Each row is followed by its group and then its class within the group.
-0.34 2.89 2.35 -1.37 0.51 1.47 3.80 -2.53 0.75 0.50 -0.60 1.12 4.05
 0.43 0.36 -0.67 2.03 -0.92 0.65 | D Q482
-0.57 4.38 -0.84 -0.38 3.64 1.38 3.59 1.20 0.14 -2.86 -0.43 0.13 0.71
 1.68 2.32 1.52 -0.07 1.26 1.53 | A Q475
0.36 4.50 2.46 -0.87 -0.31 2.68 5.45 -2.30 0.07 -0.64 -0.42 2.64 5.60
 -0.10 2.12 0.36 1.58 1.17 1.98 | D q232
1.27 2.06 1.67 3.10 -0.45 2.21 -0.87 0.19 0.62 1.42 -1.90 1.08 3.95
 -0.16 1.82 1.20 0.83 0.40 0.88 | K q579
1.36 -0.64 3.05 1.76 -1.17 1.08 -1.70 -0.16 1.16 1.13 -1.75 1.93 1.52
 -1.47 1.92 0.32 0.17 2.77 0.20 | K q579
0.68 0.67 3.43 0.70 -1.10 0.75 -1.72 -0.84 1.31 3.33 -0.83 2.04 1.50
 -1.32 2.69 1.14 0.54 1.08 1.22 | K Q203
-0.36 2.08 1.10 -0.97 0.78 1.81 5.05 -1.12 0.52 -0.80 -0.87 1.77 2.99
 0.82 0.33 -1.35 1.70 0.23 0.19 | D q232
1.15 2.07 4.17 -0.47 0.91 1.49 -0.27 -1.23 1.88 0.98 -1.43 2.93 3.37
 -1.00 4.48 3.74 0.90 2.59 1.61 | K Q203
1.34 1.31 2.66 1.30 -0.34 1.26 -1.22 1.35 -0.23 1.23 -1.44 2.51 2.74
 0.34 2.19 2.07 0.72 0.95 0.56 | K q579
0.01 2.56 0.77 -0.18 2.37 0.69 5.15 1.45 0.50 -1.37 -1.09 0.80 1.60 0.39
 1.32 0.58 0.53 -0.63 0.73 | A q458
1.12 1.48 3.26 0.35 0.39 -0.19 -3.43 -0.52 0.90 1.29 0.30 1.72 1.28
 -2.53 3.10 1.91 0.98 1.26 0.36 | K q652
0.38 1.04 2.01 1.00 -0.46 -0.52 -2.44 -0.04 0.55 1.49 -0.60 1.83 2.19
 -1.65 3.96 1.39 0.52 0.78 0.54 | K q652
0.42 0.43 1.03 0.12 1.74 1.04 3.88 2.19 0.66 -1.58 -0.23 0.48 0.63 0.30
 0.35 -0.22 1.75 -0.30 0.12 | A q458
1.47 0.92 1.97 0.76 0.01 0.53 -1.12 1.21 0.75 0.32 -0.28 1.22 1.37 -0.84
 2.34 0.93 -0.89 -0.26 0.28 | K Q203
0.75 0.49 2.30 -0.29 -0.78 0.54 -1.62 -0.35 0.51 1.42 -1.19 1.84 2.14
 -1.42 1.42 1.75 1.66 0.44 -0.41 | K q579
0.38 -0.85 3.30 0.56 0.22 1.27 -1.31 0.39 1.03 1.20 -1.53 0.39 0.95
 -1.94 1.96 1.20 1.29 0.41 0.36 | K Q203
0.64 0.70 3.58 -0.74 -0.35 0.54 1.76 -1.98 0.70 0.87 -0.22 0.37 3.45
 0.02 0.59 -0.68 1.83 -0.24 2.06 | D Q482
-0.53 3.95 1.64 -0.15 2.18 1.75 4.31 1.20 -0.24 -2.63 0.43 0.37 1.34
 1.06 1.38 1.00 -0.04 0.25 1.33 | A Q475
0.76 1.50 2.36 0.00 0.08 1.11 -1.07 -0.87 1.57 0.82 -2.16 2.38 2.27
 -1.80 3.92 2.17 1.01 2.04 1.11 | K Q203
-0.05 1.85 0.59 -0.02 2.99 1.09 3.66 0.61 -0.41 -1.62 1.00 0.70 0.11
 0.96 2.06 0.89 0.72 -0.11 0.86 | A q947
0.65 -0.63 1.52 -0.30 -0.44 0.21 -3.35 -1.82 0.78 1.73 -0.27 1.19 1.96
 -2.14 1.06 0.70 0.96 1.51 -0.03 | K q652
0.19 2.17 -2.35 -0.62 2.26 1.86 5.05 -0.33 -0.48 -1.98 0.88 1.08 0.60
 0.41 0.80 0.88 1.08 -0.41 0.54 | A q458
1.80 3.76 3.69 1.02 -0.25 1.51 2.19 -0.51 1.18 -0.70 -0.16 1.07 2.53
 0.76 -0.32 -0.16 1.87 -1.15 2.12 | D q232
1.68 2.30 1.78 -0.74 -0.41 1.22 -1.67 0.01 0.69 1.49 -2.05 1.71 2.26
 -1.35 1.36 2.11 1.48 -1.38 0.59 | K q579
-0.26 2.90 0.85 0.38 1.10 1.33 4.95 1.07 -0.20 -1.48 0.23 1.17 1.41 0.24
 -0.32 2.31 0.21 0.48 1.51 | A q458
-0.02 -0.10 4.52 -3.23 1.27 2.41 -1.99 -0.13 2.04 1.78 -1.28 1.39 1.40
 -1.65 2.68 2.11 2.01 1.68 -1.52 | K Q203
-0.10 2.56 1.92 0.53 -0.21 1.50 2.79 -0.29 0.20 -0.73 0.14 1.67 1.72
 0.31 -0.72 -1.50 3.51 -0.69 0.77 | D q232
1.26 3.95 -0.31 -0.91 -0.48 1.51 6.23 1.00 0.18 -2.06 -0.15 1.10 2.80
 0.45 0.21 0.78 1.38 0.31 0.84 | A q458
-0.12 1.82 3.06 0.44 -1.72 0.86 -1.73 -0.91 0.86 0.38 -0.90 1.37 2.54
 -0.80 2.78 2.35 1.11 1.27 1.05 | K q652
0.29 2.14 1.82 -0.81 -0.13 1.48 1.42 -1.15 -0.49 -0.41 -0.21 1.29 2.85
 0.31 1.67 0.69 0.88 0.85 1.51 | D q188
-1.34 1.97 1.16 0.10 2.32 1.68 4.57 -0.52 0.44 -1.90 0.09 0.40 1.17 0.73
 0.33 0.49 1.85 -0.85 1.06 | A q458
0.71 4.05 2.69 -0.51 -0.11 1.61 6.22 -0.06 -1.04 -1.35 0.94 1.28 4.04
 3.28 -0.54 -1.09 1.53 0.57 0.98 | D q232
0.19 1.19 1.42 -0.53 3.26 -0.09 4.21 0.06 0.50 -2.15 0.27 0.31 0.95
 -0.57 3.38 1.27 -0.76 1.09 0.33 | A q947
-0.34 2.30 2.56 -0.85 -0.45 2.62 3.06 -3.90 1.82 0.04 0.42 0.62 3.35
 0.06 0.70 -0.58 1.11 0.69 0.12 | D Q482
1.90 1.95 1.36 -1.01 3.20 1.59 5.35 -0.96 0.43 -2.14 -0.35 0.84 2.33
 0.69 2.98 1.23 1.84 -2.02 0.51 | A q458
0.39 -0.59 3.87 -0.40 2.46 0.93 -0.77 0.53 1.02 0.32 -1.27 1.20 1.24
 -2.03 2.81 1.33 1.03 1.15 0.54 | K Q203
0.81 2.78 1.04 0.92 2.27 3.05 3.31 1.85 0.62 -1.88 -0.65 -0.17 1.20 0.90
 1.86 1.31 1.61 -0.68 1.01 | A Q475
-1.01 2.35 -0.31 -0.45 1.87 1.02 4.12 1.20 -0.19 -1.68 -0.09 0.34 0.75
 0.29 0.14 -0.05 0.03 0.32 1.46 | A q947
-0.63 3.70 1.88 0.49 2.06 0.63 3.05 1.51 -0.62 -4.20 1.27 -0.19 0.11
 -0.61 0.95 1.29 1.33 1.14 1.04 | A Q475
0.49 2.79 2.70 -0.51 0.10 1.14 3.99 -0.89 0.61 0.84 -0.25 1.07 3.05 0.63
 1.95 -0.06 1.31 0.75 1.35 | D q232

Each row is followed by its group and then its class within the group.
-0.40 0.69 -0.68 0.18 -2.20 -1.58 0.51 -0.42 -0.34 -0.28 -2.41 -0.20
 -4.36 -1.09 0.35 -0.13 0.28 -2.20 0.64 | Q992 q784
-0.38 1.95 -1.18 -1.20 1.17 -1.49 0.66 5.44 -2.19 -1.45 -1.75 -3.05 0.35
 1.31 -1.10 -0.44 -0.39 -0.32 0.82 | Q749 q81
-0.12 0.04 1.16 1.56 0.35 1.63 -1.11 -5.31 0.84 0.56 0.05 -2.85 0.70
 0.56 2.71 1.10 0.11 -2.49 -1.37 | q344 q766
0.11 0.01 -3.22 -0.08 -1.23 -2.08 0.44 2.00 0.11 -0.30 -0.38 1.74 -1.02
 1.33 0.02 -0.93 0.12 0.33 0.80 | Q992 q354
0.35 -0.36 1.20 1.04 1.45 0.29 -3.18 -1.19 -0.15 -0.19 0.32 -2.36 -0.52
 2.44 0.75 0.04 0.28 0.32 -0.46 | Q667 q926
1.54 -0.39 1.79 1.04 3.23 0.00 -2.23 -4.11 0.92 1.06 0.59 0.18 1.75 2.71
 0.20 0.42 0.42 -1.18 -1.43 | q344 q766
